Below is a small trained network, with its code and all its weights. Each question gives an input and a class and asks what happens when units are switched off, that is, made to give their printed mean instead of their output.

import numpy as np


def w(rows, s, z=0):
    codes = np.array(rows[::2]) - 128.0
    scale = np.full(codes.shape[1], s)
    scale[-1] = z or s
    return codes * scale


def f(y):
    return np.maximum(y, 0)


def log_softmax(a):
    a = a - a.max(-1, keepdims=True)
    return a - np.log(np.exp(a).sum(-1, keepdims=True))


def net(x, mask):
    res = np.array(x, float).reshape(1, 3) / 4 @ E
    y = f(res @ A[0][:, :-1].T + A[0][:, -1])
    res = res + np.where(mask, y, B[0][:, -1]) @ B[0][:, :-1]
    return log_softmax(res[-1] @ U[:, :-1].T + U[:, -1])


A, B = {}, {}
E = w([
[158,162,185,80,116,178,58,155,172],'x0',
[60,104,193,121,191,49,98,194,96],'x1',
[247,202,161,143,145,90,151,157,102],'x2',
],0.015)
A[0] = w([
[155,105,53,174,130,151,147,103,128,229],'N1',
[128,83,106,251,136,117,109,61,84,208],'N2',
[168,156,164,173,167,59,133,157,80,201],'N3',
[140,170,115,157,134,209,133,139,146,192],'N4',
[83,92,50,143,87,183,155,119,114,121],'N5',
[155,170,83,119,131,136,153,81,86,215],'N6',
[111,127,143,87,132,160,71,99,138,124],'N7',
[101,95,191,96,172,126,64,124,166,253],'N8',
[127,86,83,115,106,169,118,131,86,97],'N9',
[88,95,177,128,139,107,105,171,96,158],'N10',
],0.013,0.0028)
B[0] = w([
[108,119,90,166,199,166,187,145,251,229],'N1',
[112,143,72,237,168,106,175,188,116,226],'N2',
[25,248,201,216,137,120,121,213,58,236],'N3',
[213,84,215,169,32,115,118,124,150,202],'N4',
[93,218,21,160,96,120,85,85,175,250],'N5',
[114,142,157,245,202,186,255,158,118,209],'N6',
[66,177,32,192,73,77,117,202,110,191],'N7',
[177,185,173,108,31,30,52,151,23,235],'N8',
[119,180,36,115,154,120,83,210,174,180],'N9',
[54,117,188,122,187,45,184,143,49,225],'N10',
],0.0084,0.015)
U = w([
[83,191,41,177,125,137,185,143,202,170],'0',
[164,157,50,104,49,105,1,89,179,130],'1',
[224,75,140,123,102,166,220,55,205,51],'2',
[93,163,199,120,121,68,123,147,42,207],'3',
[110,117,96,67,150,136,125,104,184,4],'4',
],0.0082,0.0031)

Each question gives the input, the list of numbers given to net, and the class t.
The units are the neurons (one row each of A and B). Each row of codes is followed by its name. A weight is (code - 128) times the scale printed after its matrix; where a second scale follows, it is the last column's (A, B and U).
mask holds one flag per neuron, in row order. A switched-off neuron (its flag False) gives its mean, the last column of its row in B, instead of its output. The means were averaged over made-up inputs and are rounded, as every weight is.
A unit's drop is (log p(t) with every unit on - log p(t) with that unit switched off) / (log p(t) with every unit on - log p(t) with every unit switched off).
The circuit of an input: a set's keep is (log p(t) with only the set's units on - log p(t) with every unit switched off) / (log p(t) with every unit on - log p(t) with every unit switched off). Starting from all 10 units, units are removed one at a time, each time the one whose removal leaves the highest keep (on an exact tie, the one counted first), for as long as the keep stays at least 0.8.
units of the circuit, in order: the units of the circuit, biggest drop first
top k neurons: the k neurons with the biggest drops, biggest first
drop when u is switched off: that unit's drop, to one decimal
input [-2,3,-5], class 3: top 3 neurons	[N1 N10 N8]
input [6,-8,-5], class 1: units of the circuit, in order	[N4]
input [2,-1,1], class 1: units of the circuit, in order	[N10 N3 N1]
input [3,-8,1], class 2: units of the circuit, in order	[N4 N3]
input [0,0,4], class 3: top 2 neurons	[N1 N5]
input [1,-2,4], class 3: top 3 neurons	[N5 N1 N2]
input [-2,0,7], class 3: top 2 neurons	[N3 N5]
input [4,-3,7], class 3: top 3 neurons	[N3 N1 N5]
input [7,-8,0], class 2: top 2 neurons	[N4 N3]
input [2,0,4], class 3: top 2 neurons	[N1 N5]
input [0,0,3], class 3: top 2 neurons	[N1 N5]
input [0,-1,8], class 3: drop when N5 is switched off	0.1
input [4,-4,0], class 2: drop when N4 is switched off	0.2
input [-3,4,-6], class 3: units of the circuit, in order	[N1]
input [8,-3,4], class 1: drop when N3 is switched off	0.2
